[[137 123 132 133 135 116 116 119 127 140 122 111 119]
 [128 133 130 124 132 125 130 129 123 136 123 115 128]
 [119 153 126 132 128 129 128 136 126 117 130 130 128]
 [132 125 122 131 130 127 137 134 112 125 134 135 124]
 [139 116 133 131 137 110 125 104 131 132 123 131 135]
 [133 116 143 117 135 118 123 124 129 125 112 122 127]
 [132 133 121 117 130 130 118 133 123 124 124 129 131]
 [134 124 125 126 128 144 124 132 121 128 119 129 127]] gives 137

[[126 124 134 128 139 128 122 156 125 137 151 117 119 116 142]
 [121 120 117 148 130 142 116 127 136 132 136 148 132 115 140]
 [132 135 138 122 112 128 123 130 121 128 125 122 128 128 128]
 [124 133 149 129 137 112 144 128 136 130 131 122 116 130 147]
 [128 140 124 125 120 133 116 135 117 119 130 120 121 123 128]
 [128 105 128 128 121 128 139 139 118 126 136 120 126 130 141]
 [126 113 128 130 139 128 136 124 146 137 129 139 108 141 136]
 [125 151 128 142 109 128 121 137 123 134 140 134 128 138 131]] gives 126

[[132 109 142 143 102 136 116 122]
 [127 124 132 117 140 106 131 126]
 [132 107 146 141 100 133 117 119]
 [114 111 138 119 117 125 121 128]
 [116 125 140 126 126 113 102 126]
 [138 126 124 143 130 129 129 130]
 [128 143 120 116 113 142 120 130]
 [136 133 128 121 127 125 118 122]
 [138 122 135 117 124 116 132 120]] gives 132

[[132 135 118 112 128 121 114]
 [155 125 141 127 125 127 149]
 [133 114 152 152 107 120 146]
 [144 124 139 132 120 124 140]
 [134 134 121 115 127 122 118]
 [150 128 135 123 126 126 140]
 [138 126 134 128 121 122 132]
 [132 136 118 112 128 121 114]] gives 132

[[109 142 150 108 129 128 110 109 106 117 112 138 127 111 115]
 [129 127 113 119 139 127 125 140 122 113 143 122 111 134 134]
 [115 117 129 105 121 121 106 134 108 113 131 127 107 128 132]
 [123 135 125 132 129 117 135 118 126 133 121 137 140 115 120]
 [115 137 138 120 130 126 122 128 119 127 128 141 132 120 132]
 [134 131 107 122 142 135 131 152 128 109 154 116 117 145 150]
 [124 142 120 125 128 121 136 139 122 122 139 124 130 129 138]
 [132 121 124 122 133 130 123 135 125 122 135 127 111 133 127]
 [102 128 149 118 124 111 110 106 112 137 107 156 135 100 112]
 [110 121 127 121 128 113 115 121 120 130 121 141 129 111 125]
 [136 124 109 123 131 134 130 152 128 113 150 112 114 147 148]] gives 109

[[132 120 144 119 129 132 137 136 128 120 133 128 134 135 122 125]
 [114 107 140 128 146 123 154 142 115 117 133 139 126 148 130 133]
 [102 111 140 125 150 112 141 120 107 135 154 130 118 118 121 125]
 [138 124 140 122 120 123 133 127 128 135 137 128 123 122 122 120]
 [132 111 128 122 133 123 128 136 119 124 141 119 134 126 129 120]
 [114 107 132 128 146 115 141 133 107 120 150 125 123 122 126 129]
 [144 115 148 111 133 129 141 136 128 143 133 139 131 144 126 102]] gives 132

[[119 115 135 122 123 127 148 156 138]
 [130 124 128 132 126 127 153 139 135]
 [118 116 143 123 117 129 146 154 134]
 [124 118 124 128 122 122 153 149 131]
 [121 118 133 124 120 125 151 153 132]
 [127 119 122 135 125 124 154 142 135]] gives 119

[[133 132 110 125 140 154 122 115 134 131 143]
 [111 136 119 112 130 127 125 127 141 137  99]
 [106 131 114 119 134 122 137 137 147 130 100]
 [114 131 121 120 127 130 149 121 147 134 113]
 [129 140 146 124 125 105 103 152 105 125 121]
 [118 148 126 116 128 117 139 130 140 111 120]
 [106 135 131 129 135 120 155 115 147 116 118]] gives 133
---
[[148, 151, 141, 124, 145, 136, 134], [147, 146, 136, 123, 134, 129, 132], [115, 147, 142, 144, 132, 125, 137]] yields 129
[[138, 124, 105, 134], [117, 117, 149, 112], [123, 144, 141, 135]] yields 149
[[130, 134, 119, 122, 109, 130], [140, 122, 126, 147, 136, 117], [122, 118, 116, 124, 136, 101]] yields 136
[[123, 105, 147, 121], [140, 132, 111, 143], [144, 137, 120, 147]] yields 111
[[121, 131, 105, 132, 143], [121, 143, 112, 124, 134], [120, 134, 116, 132, 142]] yields 124
[[130, 130, 122, 149, 132, 125, 114], [125, 129, 129, 131, 127, 130, 122], [134, 108, 150, 140, 138, 137, 134]] yields 130
[[113, 101, 127, 137, 128, 154], [143, 136, 127, 120, 128, 102], [113, 111, 127, 137, 128, 154]] yields 128
---
109  135  119  124
104  117  129  128
128  131  121  109
--> 104

118  121  129  150  130  149  127
115  111  133  146  122  130  126
--> 118

100  127  115  138  119
142  111  139   99  103
--> 100

117  139  105  112  110  130  116
106  116  107  103  106  157  129
102  125  143  125  126  142  131
--> 106

107  127  124  148  121  148  119
129  127  131  149  146  121  112
--> 107

134  111  138  108  124  129  130
121  143  108  112  136  116  150
--> 134
